Below are the code and all the weights of a small trained network. Each question names an input and a target symbol and asks about switching units off, where a switched-off unit gives its printed mean instead of its output.

import numpy as np


def w(rows, s, z=0):
    codes = np.array(rows[::2]) - 128.0
    scale = np.full(codes.shape[1], s)
    scale[-1] = z or s
    return codes * scale


def norm(h):
    return h / np.sqrt((h * h).mean(-1, keepdims=True) + 1e-5)


def f(y):
    return y / 2 * (1 + np.tanh(0.7978845608 * (y + 0.044715 * y**3)))


def softmax(a):
    e = np.exp(a - a.max(-1, keepdims=True))
    return e / e.sum(-1, keepdims=True)


def log_softmax(a):
    a = a - a.max(-1, keepdims=True)
    return a - np.log(np.exp(a).sum(-1, keepdims=True))


def net(x, mask):
    ids = ['αγδζηλξπσφ'.index(c) for c in x.split()]
    T = len(ids)
    res = E[ids] + P[:T]
    u = 0
    for l in range(3):
        q, k, v = (norm(res) @ M[l].T for M in (Q, K, V))
        z = softmax(np.where(np.tri(T) > 0, q @ k.T / 3**0.5, -1e9)) @ v
        res = res + np.where(mask[u], z, O[l][:, -1]) @ O[l][:, :-1]
        u += 1
        y = f(norm(res) @ A[l][:, :-1].T + A[l][:, -1])
        res = res + np.where(mask[u : u + 12], y, B[l][:, -1]) @ B[l][:, :-1]
        u += 12
    return log_softmax(norm(res)[-1] @ U[:, :-1].T + U[:, -1])


Q, K, V, O, A, B = {}, {}, {}, {}, {}, {}
E = w([
[102,77,100,139,127,120,59],'α',
[174,169,111,103,40,183,132],'γ',
[133,146,90,119,152,175,95],'δ',
[92,107,187,196,57,159,156],'ζ',
[80,241,138,110,177,179,149],'η',
[155,54,129,179,175,144,124],'λ',
[115,133,111,146,255,67,127],'ξ',
[123,162,69,150,138,46,123],'π',
[205,154,83,110,113,100,110],'σ',
[129,157,197,109,116,79,131],'φ',
],0.032)
P = w([
[83,2,110,78,77,159,81],'0',
[124,177,99,232,146,108,146],'1',
[129,186,101,214,143,99,146],'2',
[121,189,104,213,141,95,142],'3',
[118,178,95,182,145,76,131],'4',
[109,186,97,178,158,70,106],'5',
[108,186,94,163,158,74,121],'6',
[108,182,86,163,163,72,89],'7',
],0.012)
Q[0] = w([
[102,163,96,150,211,6,91],'0.h0',
[95,161,102,211,127,133,88],'0.h0',
[125,120,87,81,62,129,112],'0.h0',
],0.022)
K[0] = w([
[162,17,115,13,133,3,179],'0.h0',
[131,57,121,141,82,8,114],'0.h0',
[152,184,122,132,136,149,67],'0.h0',
],0.023)
V[0] = w([
[21,127,31,26,23,94,107],'0.h0',
[209,165,134,136,44,161,102],'0.h0',
[94,213,191,154,118,2,157],'0.h0',
],0.0081)
O[0] = w([
[50,75,92,43,86,98,121,255],'0.h0',
[181,101,165,52,132,94,105,109],'0.h0',
[106,198,218,218,96,100,1,117],'0.h0',
],0.0089,0.0049)
A[0] = w([
[90,104,155,183,84,153,187,2],'0.n0',
[144,93,130,182,182,124,168,96],'0.n1',
[179,206,124,95,47,131,151,118],'0.n2',
[121,88,142,84,142,190,139,85],'0.n3',
[84,165,133,96,141,118,114,173],'0.n4',
[83,126,160,153,253,127,158,96],'0.n5',
[142,33,138,178,155,121,98,13],'0.n6',
[92,147,106,198,140,77,155,11],'0.n7',
[115,135,141,94,231,66,145,60],'0.n8',
[159,174,102,132,88,41,167,158],'0.n9',
[178,178,142,149,195,105,107,6],'0.n10',
[153,157,80,108,149,87,87,162],'0.n11',
],0.031,0.0045)
B[0] = w([
[142,163,150,254,59,162,115,162],'0.n0',
[185,178,100,112,119,202,52,153],'0.n1',
[159,154,57,145,67,74,228,203],'0.n2',
[163,115,72,96,115,222,152,175],'0.n3',
[47,129,171,140,147,82,160,197],'0.n4',
[103,215,39,143,142,188,125,174],'0.n5',
[121,202,64,101,60,81,97,172],'0.n6',
[82,113,82,160,179,74,111,214],'0.n7',
[133,126,152,230,107,111,203,164],'0.n8',
[169,181,144,93,158,84,39,203],'0.n9',
[178,200,136,151,169,171,113,207],'0.n10',
[158,67,73,206,149,138,128,255],'0.n11',
],0.032,0.015)
Q[1] = w([
[99,55,232,1,112,149,101],'1.h0',
[149,92,207,103,151,126,130],'1.h0',
[148,94,116,87,152,155,169],'1.h0',
],0.042)
K[1] = w([
[159,253,68,245,65,19,122],'1.h0',
[163,178,126,198,62,91,118],'1.h0',
[156,149,182,161,139,144,167],'1.h0',
],0.033)
V[1] = w([
[168,215,5,164,199,162,127],'1.h0',
[20,211,142,101,218,191,153],'1.h0',
[196,90,192,16,167,198,122],'1.h0',
],0.026)
O[1] = w([
[116,81,198,163,212,8,172,251],'1.h0',
[166,94,113,5,218,139,197,137],'1.h0',
[143,206,49,204,149,163,178,155],'1.h0',
],0.02,0.029)
A[1] = w([
[159,165,101,70,120,173,68,79],'1.n0',
[85,153,141,185,149,135,122,135],'1.n1',
[164,254,138,117,139,103,129,99],'1.n2',
[98,110,162,147,202,144,8,90],'1.n3',
[127,121,82,80,170,133,118,118],'1.n4',
[107,95,152,117,121,134,120,121],'1.n5',
[119,119,139,173,161,124,179,129],'1.n6',
[50,135,77,141,166,119,102,1],'1.n7',
[139,126,76,95,125,110,76,81],'1.n8',
[53,250,195,80,145,132,180,183],'1.n9',
[161,169,154,127,158,42,89,132],'1.n10',
[184,123,109,132,180,92,87,117],'1.n11',
],0.031,0.007)
B[1] = w([
[164,192,133,36,165,161,115,142],'1.n0',
[120,125,149,152,140,65,129,224],'1.n1',
[158,172,196,163,196,79,121,219],'1.n2',
[130,126,133,67,251,62,207,192],'1.n3',
[121,122,139,103,160,196,124,161],'1.n4',
[103,146,158,145,156,142,115,142],'1.n5',
[153,136,184,151,188,138,137,250],'1.n6',
[82,106,33,93,156,57,109,188],'1.n7',
[149,116,121,105,92,96,75,149],'1.n8',
[131,253,169,62,89,106,172,158],'1.n9',
[155,185,147,142,228,124,93,249],'1.n10',
[170,124,177,156,67,124,106,222],'1.n11',
],0.038,0.019)
Q[2] = w([
[159,74,172,32,70,252,124],'2.h0',
[158,145,151,77,156,65,103],'2.h0',
[43,53,195,121,19,232,30],'2.h0',
],0.029)
K[2] = w([
[189,250,215,194,155,4,141],'2.h0',
[43,178,139,174,164,105,198],'2.h0',
[236,122,54,207,229,17,118],'2.h0',
],0.028)
V[2] = w([
[127,105,25,117,87,73,132],'2.h0',
[155,137,171,130,47,86,70],'2.h0',
[121,116,146,149,44,123,254],'2.h0',
],0.034)
O[2] = w([
[150,158,78,40,79,110,253,154],'2.h0',
[193,170,230,48,69,141,106,3],'2.h0',
[8,175,190,82,190,183,207,142],'2.h0',
],0.019,0.03)
A[2] = w([
[102,138,152,60,64,112,143,196],'2.n0',
[45,179,198,120,226,77,103,254],'2.n1',
[211,161,169,113,136,148,175,113],'2.n2',
[120,52,67,160,92,82,46,192],'2.n3',
[178,89,133,156,154,43,171,234],'2.n4',
[114,160,165,134,200,90,108,252],'2.n5',
[84,137,57,83,58,128,158,68],'2.n6',
[200,180,77,159,134,151,59,31],'2.n7',
[92,124,131,112,15,36,175,110],'2.n8',
[130,130,231,52,99,78,99,11],'2.n9',
[115,108,177,113,50,191,80,181],'2.n10',
[158,114,253,125,84,170,121,89],'2.n11',
],0.027,0.0034)
B[2] = w([
[118,145,126,196,153,27,156,134],'2.n0',
[60,61,118,84,51,188,117,255],'2.n1',
[144,122,66,126,138,186,159,157],'2.n2',
[70,141,50,128,116,187,76,149],'2.n3',
[121,38,132,99,91,151,161,234],'2.n4',
[128,116,129,119,58,196,132,230],'2.n5',
[192,137,160,96,59,14,116,135],'2.n6',
[104,120,114,84,57,187,109,157],'2.n7',
[78,9,176,125,87,130,194,145],'2.n8',
[175,201,202,94,169,49,27,142],'2.n9',
[51,119,254,187,101,126,106,131],'2.n10',
[154,124,147,119,255,159,168,135],'2.n11',
],0.033,0.036)
U = w([
[176,116,91,122,66,69,203,163],'α',
[21,196,132,89,83,153,215,82],'γ',
[95,166,52,210,174,118,132,155],'δ',
[126,160,229,115,130,98,112,162],'ζ',
[132,67,119,101,157,244,163,144],'η',
[242,111,136,185,112,145,79,87],'λ',
[136,70,123,117,211,14,100,3],'ξ',
[62,71,88,90,47,82,72,163],'π',
[102,96,191,212,1,177,109,125],'σ',
[130,189,90,89,79,168,88,169],'φ',
],0.009,0.0055)

Each question gives the input, a string of symbols that net reads in full, and the target symbol t.
The units are the heads (3 rows each of Q, K, V and O) and the neurons (one row each of A and B). Each row of codes is followed by its name. A weight is (code - 128) times the scale printed after its matrix; where a second scale follows, it is the last column's (O, A, B and U).
mask holds one flag per unit, layer by layer, with each layer's heads first. A switched-off unit (its flag False) gives its mean, the last column of its rows in O or B, instead of its output. The means were averaged over made-up inputs and are rounded, as every weight is.
A unit's drop is (log p(t) with every unit on - log p(t) with that unit switched off) / (log p(t) with every unit on - log p(t) with every unit switched off).
The circuit of an input: a set's keep is (log p(t) with only the set's units on - log p(t) with every unit switched off) / (log p(t) with every unit on - log p(t) with every unit switched off). Starting from the 12 units with the biggest drops (on a tie, the unit counted first), units are removed one at a time, each time the one whose removal leaves the highest keep (on an exact tie, the one counted first), for as long as the keep stays at least 0.8.
circuit, biggest first: the units of the circuit, biggest drop first
top k neurons: the k neurons with the biggest drops, biggest first
k most important neurons of layer l: the k neurons of layer l with the biggest drops, biggest first
input λ η α ξ δ, target λ: circuit, biggest first : [0.h0 2.h0 0.n1]
input ζ ζ δ δ δ δ α δ, target ζ: circuit, biggest first : [2.h0 1.h0]
input ξ φ δ φ, target ξ: top neuron : [0.n7]
input α σ γ λ, target φ: circuit, biggest first : [0.n1 0.n6]
input δ ζ π λ, target φ: 2 most important neurons of layer 0 : [0.n6 0.n1]
input δ α η, target γ: circuit, biggest first : [1.n9 0.n11]
input π α δ σ, target π: circuit, biggest first : [0.h0 1.h0 0.n10]
input π δ α ξ λ, target π: circuit, biggest first : [0.h0 1.n7 1.n3]
input ζ α δ, target ζ: circuit, biggest first : [1.h0 2.h0]
input δ ξ η δ, target δ: top 2 neurons : [0.n5 0.n10]
input λ ξ π, target λ: top 2 neurons : [0.n1 1.n11]
input α ξ α η, target α: 3 most important neurons of layer 0 : [0.n6 0.n2 0.n8]
input α δ ζ π α λ, target α: 2 most important neurons of layer 1 : [1.n10 1.n6]
input ξ γ π δ σ, target ξ: circuit, biggest first : [0.n9]
input σ ζ δ δ α α η, target σ: circuit, biggest first : [2.h0 1.n3]
input σ π ξ ζ δ α, target σ: circuit, biggest first : [2.h0 1.n3]
input α ξ δ δ, target α: 3 most important neurons of layer 0 : [0.n10 0.n6 0.n3]
input γ δ δ ζ, target γ: 2 most important neurons of layer 0 : [0.n2 0.n10]
input γ η ζ δ ξ γ, target γ: 3 most important neurons of layer 0 : [0.n2 0.n3 0.n9]
input λ δ δ δ δ α π λ, target λ: top 3 neurons : [0.n1 1.n2 0.n8]
input α γ ζ, target σ: circuit, biggest first : [0.n0]
input ζ δ λ α δ γ, target ζ: top 2 neurons : [2.n9 0.n9]
input λ λ α δ, target λ: top 3 neurons : [0.n1 1.n0 0.n3]
input α φ δ π, target α: top 2 neurons : [0.n6 0.n10]
input ξ δ δ δ, target ξ: top 3 neurons : [0.n7 1.n3 1.n10]
input α ξ δ δ α δ δ, target α: 3 most important neurons of layer 0 : [0.n6 0.n10 0.n3]
